Each row has a class, written after it.
[-43  10 -65  14 -30  -6  12  15   2 -10  21  12  30   5  21  33   7  40
 -13  23  19  12 -11  12 -10 -21  23  -9   4  43  17  -7  17 -21  25] : fina
[ 13 -13  12  39 -26 -24   5  20 -18  37  81  56  10   7   2  41   4  12
   1  19  16 -14   7  38 -16  32  20  20  -8 -20   9  11  -8  28  17] : noto
[  6  11  -6  -2  -6  10 -21   9  -6   6 -29  -5  -1  14 -15 -16   8  20
   1 -19  28  -3  19 -22  21 -27  -9  -4  -2   9 -30  21 -30 -17  -7] : pev
[-15  24   4 -20  -6  22   9  11   1   1 -26  -4   4  19  -7 -13 -31 -26
   5 -32  22   4  -2 -35 -13  -4  -8   3  -3 -20 -23 -11  10   6  15] : duget
[ 13   2   2  14   4   9  -1  -1 -15  33  17   8  18   4  12  17   1  17
  14 -19 -11 -11  -4  17   4   1  23  19  -2  -1  16  -1   7   7   3] : zav
[  2   2  12  -5  44  -6 -28  20  18  11 -16   6   1 -20  -5  -8 -21  -5
  -3   1   8 -13  -8 -54 -22  46 -20  26  14   6 -27   2 -39   0   9] : fina
[ -2  24 -23  -2  12  -4   4  44  -3  13 -18   3  11  -8 -15  11 -14  35
   8 -11  12  -2  13 -24  19  14 -21   0   6 -13 -17  -9 -20  -5  -3] : leri
[ -7  27 -27 -28   4  21  34   5   4   0 -20 -17 -12  16  37   0 -27 -16
  15   0 -22   7  -3 -38  -6 -24  -9 -13  -4 -19   9 -16  -3  10  -2] : ranad
[-13 -31  22  15  33  15  14   1 -30  -7  -2   2  11  13  52 -13  20 -16
 -66 -22   3 -11  30   3  10 -35  39 -22  15   1 -24  -9  42   7 -47] : zav
[  7  15 -33  -8  20  27  15 -25 -17  10   0  -4   3   3 -19   2  -8  -3
  -2   7 -28  19  23 -20   2 -39 -29  -8  29  23 -30  -6 -28  22   1] : paz
[ -2  17  29  10   5   9   2  38  19  35  -8  -4  20  19  11 -14  27 -32
 -25  -7  33 -18  17 -30   6   3   9  19  20 -13 -32  -3  10 -11  -8] : duget
[ 16  29 -49  -1   7  -4  18 -35  19  32 -32  22  -3  17 -50   9 -39   0
  51  10 -54  -6  15 -41  42 -18  -3   5   3  34 -46  31 -59  27   8] : duget
[  5  -7 -10  -1  45  35  23 -19 -10 -27 -29 -12   3  -7  44 -35 -35 -21
 -32 -30 -16  28   3 -43  14  21 -22  -7  -2 -15 -33 -24   0  20  -8] : ziguz
[-19  25 -34 -15  23   7  34 -13  -2   1 -26  -7   7  20  25 -18 -19 -23
  -4  20 -14   4  15 -64  -9  -7  -6 -12  16   9 -24   4 -11  21   2] : Vama
[-11   6 -28  -2   1  25  32  -4  -8 -19   8  16  22  -5  48   8 -15  -2
  -3  13 -26  10  -2  13   2  -6  -8  -7 -11  25 -33 -21 -13  13  14] : zini
[ -1   2  -5   5  16   5   6 -20 -23 -24   7 -22  -1   3  18  18  -2 -14
  -7 -14  12  15   5 -24  -7  14 -20 -12  17  -4   6 -22  17   1 -11] : ziguz
[  9  -7 -17  12  -5 -16 -12  25   6  11 -10  -9   6 -25 -10  -7   5  24
  19   0  15  -2  -5   7   0  22  21   2   6  26 -28  -3 -59 -21   1] : leri
[ -8   0  14  26 -12  -6  27  13  -6  27   6  15  19  12   9  -8  20   1
   2 -14  20   2 -10 -17   5   1  32  17  15  15 -33 -14   7  10   2] : paz
[  0 -11   5   3  27 -22  13  27 -21  -2   6 -19  14   7  85   4  36 -35
  -7  20 -23  -3   2 -17  -9  37  29   7   5   2  30 -22  32  13   2] : fina
[  8  10 -18 -19  -6  -2  12  -8 -26  12  15 -12   8  18   7  10 -39  -3
  12   4 -21 -28  12  33 -16 -23   3 -32  -3   8  51  25 -33  21 -33] : duget
[ -5  16  16   7   4  12 -55  34  20  43 -13 -14  29 -13  -5 -36 -15   6
 -24  -6  47 -17  -3 -26   5  23  -9  32 -14  14 -71  -2 -37 -44   9] : pev
[-22  19  11 -23  -4  19   2 -39  -2 -28 -23  -4 -24  30 -24  55  19   3
   7 -21  -6  14  21 -15   2 -44  -7   4  25   1  28 -15  65   2  15] : zav
[-15  17 -54  -4   5 -20  38   7   9  -3 -30   5  -9  29  13   6  -9   8
  33  30 -22   5  -9 -54 -19   4  25  -1   3  20   2  16 -23  24  29] : fina
[  6   5 -10 -26 -38  32  39 -10  -1 -17  -2 -12 -12  10   3 -12  -6   8
 -18 -30  17   6   8   2 -27 -36   6 -13   9 -28  38   2 -21  14  -7] : ziguz
[  4  -3 -20  -6  40  -4  29 -23 -12 -25 -23  -2 -13   5  15 -14 -35   4
  -3  18 -46  20   0 -23  -4  18   2   4 -15 -12   2  -8   4  45  16] : noto
[-17  -3 -34   3  24  -2  14  12 -32 -23  -6 -10   4  12  31   1   0  10
 -23   9 -22  -3  -8  -8 -10 -16  19  -9  -8   8  19  -2  16  19   1] : ranad
[-20 -21  21  28  23 -12   2  39  31  -2 -24  48  11  -4  11 -25 -25  -3
   3 -18  32  -3 -16 -38  16  46  13   7   2  11 -52   2   0 -10  -3] : duget
[ 23  -9  55 -21 -22  -9  -4  -4 -21   3  37  -6 -18  10  -4   1  -3 -32
   4  -9  26  -9  18  30 -25  13 -13 -14  -3 -27  28  -2  -6   8 -21] : duget
[-11  -4 -34  19 -10   0  30  22  -5   8   3  38  18  -6   8 -24 -22  28
  14   7  -2  22 -11 -12  10   4  16   7  10  28 -35  -6 -20   8  19] : paz
[ -1  11 -19 -13  -3 -11  12 -17 -12  -4 -40 -18   3   8  16  -3  -6 -24
  49   8 -23   0   1 -37  41   3   3 -29 -25  20  -1   1 -29  13 -20] : zini
[ -4  15  17 -25  12   6 -29   3  -1  -8 -34 -14  -5 -12 -27   6 -33  -5
  -4 -37   6   3   0 -29  13  19 -28   8 -18 -27 -16 -22  -4  -5   4] : leri
[ -5  13   9 -23  15  36 -13  28  11  28 -26 -11  13   8  19   5 -28   4
  -3 -37  23  -5  18 -31   3 -27 -17   9  -4 -54   0 -24  13  -9   5] : noto
[-24   0  27   4  11   1 -12  46   6  -3 -11  15  -7   6  19  -2  -5 -27
  -3 -20  17 -10   0 -21   7  30 -14   0  -7 -19 -27  -6  11  -6   0] : leri
[ -5  28 -26  12 -12  18 -42  -5 -26  21  35 -10  28 -20   0 -12  14 -17
   1  11   5  -5   0 -10 -16   3 -10  20 -17  38 -27   2 -43  -6  19] : zav
[  1  18 -14 -36  -5  17  36  -6  -4 -28 -52  -2 -24  21  -6 -27 -47  25
   5  -7 -16  20  24 -20  25 -46 -22 -35   9   6 -22   8 -30   4 -34] : paz
[-17  23 -31 -16   7  27  18  20   1 -29 -44  -4   3  38  41 -11 -34  16
  -9 -22   5   1  -5 -39 -22 -40  -1  -8 -25 -17 -19   8  -7  -8  10] : pev
[-17  14   3 -10  10   8  13  19 -18  20   5   7  18   7  10  18 -49   2
 -49 -18  -6 -12  21  10  21   4  -7  -9  -1 -33  -4 -20  27  15 -20] : leri
[ -34   -4   -7   35  -30   16  -14    6  -26    2   26   34   34   -6
    9    7   34  -18  -22  -10   53    2    4   -8   -9   -7   19   23
   17   56 -114  -23  -10   -8   45] : zini
[  6  18  -9 -28 -22  19  20 -15  13   7  19  -8  13  -9  28  37 -12  -1
  20 -20 -15   4   6 -16   7  -6 -28  -3 -15 -35  69 -28   1   7  -5] : ziguz
[ -5   0 -23 -13  19 -11  14  12 -23   3  12 -37   2  -1   1  -1  12  -1
 -36  24 -13 -16  24  10 -24 -29   7 -21  13  -9  23  -8 -11  10 -22] : leri
[ -3 -12 -19  32   9  -1 -28   9 -27 -11 -34  20   3   8  12 -27   0  -5
 -18 -11   1  19 -20 -38  15  37  43  37  -3  17 -26  11   3  15  51] : ranad
[ -5   9   0  -2  13  10  -7 -14  -1   2 -10 -12  -5   6   2 -32   7 -34
 -13   7  15  20   2 -57 -15  11 -12  16   6  -7 -25  -7  -1   8  27] : pev
[-15  14 -35  16   5 -20  21  13   0  33  24  25  23   4  42  26 -35   1
  25  29 -15   7 -14 -19   3  57   7   8   0  22  -1 -10  -2  18  26] : fina
[-16   5 -20 -14   9  15  11  -8 -35 -10 -15 -17  -2   1   5  -6 -10   6
 -28 -24  13   0  40  -3   6 -43 -11 -36  23  20 -45 -13 -24   7 -27] : leri
[-12  16 -25 -46 -39   3  55  -7 -20   5  21   4 -21  28  21  24 -67 -30
  22   9 -34  -3  -2  27 -28  -2  12 -45   0 -17  66  12  -1  46 -15] : fina
[ 23  12 -46  -8  23 -37  15  -8 -17  13  -5 -20  -9 -14 -45   3   9  35
  35  24 -41   4  20 -25  32 -17 -19  -4   0 -11  22  -6 -25  14  -6] : leri
[ -6   8 -61  16  20  25  13  -5 -10  10 -10   4  27   6   9 -20  -6  47
 -30  -6  25  20  21 -33   8 -49  -9  -9   8  19 -51  -3 -26  -6   9] : pev
[ -6 -16  46  -2   2   7  -8   8   3  -6 -11  28  10 -21  -4 -35 -10  -3
 -49 -31  38  -3  14 -16  22  16   3  10  23  -4 -48  -4   8 -11 -22] : Vama
[ 23  -3   2 -27   1   6  36 -14 -19  22  23  -8  -3  -5  33  12   9 -36
  20   0 -33  10  22 -19  -6  -3  12 -15   9 -49  90 -20  16  41 -21] : zav
[ -3  -2 -36  17  -3  -4  12  17 -15   2   9  -5  15   5  24  12   7  10
  16   5  -9  -1  -3  -3   5  17  12  -7 -17  17  -3   0 -16   6   9] : ziguz
[  9  26 -30 -23  41 -13  65  -2   5 -14 -39  -5  -6  13  -9 -34   4  31
 -24  31 -36   2  33 -69  19 -34 -13   5  25 -26  -4   7   5  25 -18] : Vama
[-11   4  19  -5 -29  41 -23 -25 -56 -11  36   4   3  -8 -10   9 -18  -6
 -43 -42  53   4  27  42 -30 -21  -6 -23  27  37 -57  -8 -19  -1 -22] : zav
[ -3  -1 -22  22  32 -20  51 -10 -16 -14  11  33  18  10  43 -16 -26 -11
 -30  21 -19  -1   5 -40 -21  23  19  -2   7  12 -12   4 -20  48 -10] : duget
[ 24   8  20   2  41 -51  14  -6 -11  34  14  -9 -19   7 -41  33  33  -1
   7  34 -36 -16  37 -25  30  22 -19  15  28 -32  37  -6  22  33 -16] : leri
[ -3  11 -34   3   0  22   2   6   6  23  -6  15  35  -5  26 -11 -21  11
  -7  -1   2  10   5 -18   9   2   6  18   8  16 -43  -7 -16 -12  30] : Vama
[-38  21  -3  29  17 -11 -14  18  -5  -1 -21  11  -1  12 -15  -3  14   6
  -3  -2  27  -7 -11 -53  22   9  -4  25  22  38 -65  -2  23 -10  16] : ranad
[ -3  -4  18  11  13  38  13 -16 -34  11  12  20  -1  19  22   0  15 -10
 -32 -32  22  14  39  -6   6 -15  -3  -7  24   4 -45  -8  17  28  -1] : zav
[-16   1  -4  -2  35  12  35   1   4   3 -21 -20  -3  12  57 -30  13 -56
  26   0 -27   2 -11 -54  -6   6   6  -9 -27 -23  15 -11   9  46   0] : noto
[ 14   6 -12   5   0  13  24  13  -3   6  21   6  25 -12  21  26  -9   4
  10   2 -11  -7 -13  24  -5   7  -1  -3   3  -3   7 -12 -17   4 -11] : zini
[-16 -13  28   4   5  22 -25  17  11 -26 -43  17  10  -8 -18 -15  -9  -8
 -48 -30  36   0   1 -19  28  -2   2   4   4  -1 -67  -8   9 -25 -11] : zini
[  1 -11   5 -14  45 -15  39 -19   7 -18 -44   4 -20  -8 -21 -36 -50  -6
  22  -9 -21   2  -5 -39  -4  21   3 -13  15  18 -41  -2 -26  32 -21] : duget
[-30   9 -15  12 -32  -6  15   5  26  45  40   3  25  -5  31  39 -24   1
  42  22  25  -5 -18  19 -24  21  22  -8 -14  31 -18 -31 -19 -11  11] : noto
[ 22  -2 -13 -11  -1  20  29 -10  -1 -51 -48   1 -21  22  21 -11 -19  17
 -10 -28  -2  26  -3 -11 -10 -15  17 -21 -11 -14  -3  15 -25   4 -11] : pev
[ 36   9  16  -9  24  17 -46  15 -13 -12 -46 -46  19  -8  11 -51  12 -20
 -28 -25  -9  12   8 -17  37   9  -6  32 -22 -21 -22 -16   9 -31   7] : duget
[ 14  -7 -32  -8  18 -10  19 -20 -26 -17 -11 -13  -2  -8  -5   1  -9  15
 -14  14 -25   7  24 -12  -5 -26  20 -15  -2   0 -15 -10 -27  26 -16] : noto
[ -4  10  22 -20  20  17  27  28  16 -19 -26  22  -8 -11  15   4 -50  17
 -34 -29   9   6  18 -17   1  19 -24  -1  20 -29 -40 -28  -6   1 -16] : leri
[-14  31 -17  -8   6   2 -12 -15 -27 -24 -18 -29  10   0 -35 -21  34   8
 -21 -15   9  -2  -6 -49 -12 -31 -10  23 -23   8 -20  -4   2  10  18] : pev
[ 14  34 -18 -50  33  17  19  11   4 -26 -58 -14  -5  -5 -13  -8 -63  29
  15  -4 -36   6  13 -40  36 -18 -60  -9  -6 -44   6 -13  -4  -2 -21] : zini
[ -9  -8 -24  -7   0 -10  19   2  -7  12   4   2  13 -19  25   7 -26 -20
  15   8 -28  -1   9 -27  16  31  15 -10   0  11  -4 -22 -12  21  -6] : ziguz
[ 15  15  -5  -7  16  -1 -22 -27 -26   6 -11 -22  18  -3  -7 -16 -26 -19
   8 -12 -45  -5   0   7  43   3 -12   6 -33  14  -9  -2   2   7  -6] : duget
[ 16   1   7 -31 -24  28  -6   3 -18   5   8   3  25 -27  13   0 -28  -1
 -24 -36  21  -5  19  16 -11  -1   1 -18   4  -6   1  -5 -45   0 -28] : Vama
[-18  17 -16   3 -17  22  12  -7   8 -34   3  14  16  20  22   3 -35 -10
 -41  -9  17  12  -9  -3 -22 -19  -2  -9 -14  -4 -10  -2   6 -14   0] : duget
[-18   9  -6  51   6  -4  11  26 -17  19   7   4  58  15  90 -17 -10   6
 -62  -4  54  -3 -14 -23 -20  39  52  18   0  24 -60 -19   0 -16   1] : pev
